Here is a tiny trained network, its code and every weight. The questions are about switching its units off for an input and a target symbol, where a switched-off unit gives its printed mean instead of its output.

import numpy as np


def w(rows, s, z=0):
    codes = np.array(rows[::2]) - 128.0
    scale = np.full(codes.shape[1], s)
    scale[-1] = z or s
    return codes * scale


def f(y):
    return y / 2 * (1 + np.tanh(0.7978845608 * (y + 0.044715 * y**3)))


def softmax(a):
    e = np.exp(a - a.max(-1, keepdims=True))
    return e / e.sum(-1, keepdims=True)


def log_softmax(a):
    a = a - a.max(-1, keepdims=True)
    return a - np.log(np.exp(a).sum(-1, keepdims=True))


def net(x, mask):
    ids = ['αγδζμξτφω'.index(c) for c in x.split()]
    T = len(ids)
    res = E[ids] + P[:T]
    r = res
    for j in range(2):
        rows = slice(3 * j, 3 * j + 3)
        q, k, v = (r @ M[0][rows].T for M in (Q, K, V))
        z = softmax(np.where(np.tri(T) > 0, q @ k.T / 3**0.5, -1e9)) @ v
        o = O[0][rows]
        res = res + np.where(mask[j], z, o[:, -1]) @ o[:, :-1]
    y = f(res @ A[0][:, :-1].T + A[0][:, -1])
    res = res + np.where(mask[2:6], y, B[0][:, -1]) @ B[0][:, :-1]
    return log_softmax(res[-1] @ U[:, :-1].T + U[:, -1])


Q, K, V, O, A, B = {}, {}, {}, {}, {}, {}
E = w([
[158,151,206,52,168,116,221],'α',
[159,74,232,223,166,119,180],'γ',
[101,178,171,156,76,46,245],'δ',
[189,66,14,71,124,229,105],'ζ',
[253,146,143,107,126,15,88],'μ',
[242,194,87,75,160,107,52],'ξ',
[90,98,123,124,233,237,175],'τ',
[198,30,170,225,2,62,87],'φ',
[11,202,114,110,14,155,109],'ω',
],0.006)
P = w([
[133,185,136,163,75,190,81],'0',
[90,121,80,113,173,16,203],'1',
[234,144,236,65,167,138,234],'2',
[155,233,107,234,19,253,102],'3',
[78,47,77,59,104,70,146],'4',
[219,98,245,19,165,143,199],'5',
],0.0058)
Q[0] = w([
[146,189,151,207,76,202,111],'H0',
[75,216,87,254,71,206,68],'H0',
[70,213,98,238,86,182,84],'H0',
[41,136,82,149,162,50,116],'H1',
[41,157,35,178,100,118,52],'H1',
[156,135,122,129,66,227,84],'H1',
],0.0084)
K[0] = w([
[150,254,140,239,79,195,133],'H0',
[178,238,130,201,149,179,143],'H0',
[191,242,147,198,155,178,155],'H0',
[156,127,187,71,203,27,215],'H1',
[188,172,190,119,159,110,164],'H1',
[180,190,159,166,98,221,92],'H1',
],0.0078)
V[0] = w([
[4,216,129,95,129,238,160],'H0',
[102,176,57,158,24,212,39],'H0',
[183,176,30,1,191,168,72],'H0',
[151,128,129,49,251,104,133],'H1',
[33,215,147,55,109,159,204],'H1',
[149,231,173,113,41,33,114],'H1',
],0.0061)
O[0] = w([
[14,177,155,86,139,240,113,149],'H0',
[117,171,76,170,45,230,52,77],'H0',
[214,191,45,27,210,225,102,135],'H0',
[135,125,120,63,253,51,115,55],'H1',
[41,219,178,31,106,169,156,248],'H1',
[193,245,135,118,3,43,96,248],'H1',
],0.0057,0.0018)
A[0] = w([
[96,26,145,155,135,2,181,156],'N0',
[120,202,170,60,95,126,149,253],'N1',
[186,92,181,89,240,100,178,109],'N2',
[85,160,67,197,34,134,41,74],'N3',
],0.0063,0.0022)
B[0] = w([
[133,123,191,160,172,254,106,210],'N0',
[146,179,180,60,107,121,157,254],'N1',
[81,28,110,81,190,94,37,234],'N2',
[88,27,94,38,172,51,27,199],'N3',
],0.0062,0.0054)
U = w([
[185,235,192,119,67,191,244,220],'α',
[211,143,58,105,142,144,94,154],'γ',
[32,151,111,130,68,12,185,155],'δ',
[178,176,66,139,140,12,99,166],'ζ',
[67,140,169,212,182,254,115,111],'μ',
[89,57,38,120,172,200,143,124],'ξ',
[187,81,182,221,85,160,139,194],'τ',
[202,78,129,122,113,27,73,27],'φ',
[53,85,167,51,165,121,56,3],'ω',
],0.0062,0.0021)

Each question gives the input, a string of symbols that net reads in full, and the target symbol t.
The units are the heads (3 rows each of Q, K, V and O) and the neurons (one row each of A and B). Each row of codes is followed by its name. A weight is (code - 128) times the scale printed after its matrix; where a second scale follows, it is the last column's (O, A, B and U).
mask holds one flag per unit, heads first, then neurons. A switched-off unit (its flag False) gives its mean, the last column of its rows in O or B, instead of its output. The means were averaged over made-up inputs and are rounded, as every weight is.
A unit's drop is (log p(t) with every unit on - log p(t) with that unit switched off) / (log p(t) with every unit on - log p(t) with every unit switched off).
The circuit of an input: a set's keep is (log p(t) with only the set's units on - log p(t) with every unit switched off) / (log p(t) with every unit on - log p(t) with every unit switched off). Starting from all 6 units, units are removed one at a time, each time the one whose removal leaves the highest keep (on an exact tie, the one counted first), for as long as the keep stays at least 0.8.
circuit, biggest first: the units of the circuit, biggest drop first
unit that matters most: the unit with the biggest drop
top k neurons: the k neurons with the biggest drops, biggest first
which heads matter: for each layer, one digit per head in row order, 1 if its drop is at least 0.15 and else 0, layers parted by /
drop when u is switched off: that unit's drop, to one decimal
input α φ α, target τ: circuit, biggest first : [H0 N0 H1]
input ω μ ω, target α: circuit, biggest first : [N2 H1]
input ξ α ω δ φ α, target τ: circuit, biggest first : [H0 H1 N0]
input ω α ξ, target α: circuit, biggest first : [H1 N3]
input τ ω τ α μ ω, target α: which heads matter : 00
input δ ζ ω ω, target ω: which heads matter : 10
input α μ τ δ, target δ: circuit, biggest first : [H0 N3 N0]
input α τ τ ω, target ω: which heads matter : 10
input τ α ξ δ φ, target τ: circuit, biggest first : [N0 H0 N2]
input ω τ α φ ω γ, target α: top neuron : [N3]
input ω τ τ ω γ, target μ: top 3 neurons : [N0 N3 N1]
input δ α ζ φ, target φ: circuit, biggest first : [N3 H0 H1]
input α ω ω μ ω φ, target α: circuit, biggest first : [N2 H1 N3]
input γ α γ ω α ζ, target α: unit that matters most : H1
input α τ τ, target ω: circuit, biggest first : [N2 H1]
input δ ω τ, target α: circuit, biggest first : [H1 N3 N1]
input ω μ ω α ω μ, target α: circuit, biggest first : [H1 N3 N2]
input α ω μ, target α: top 3 neurons : [N3 N1 N2]
input α α α τ α δ, target ω: top 2 neurons : [N2 N0]
input α ξ ω ω δ, target α: drop when N2 is switched off : 0.3
input ω ω τ, target α: drop when H0 is switched off : 0.1
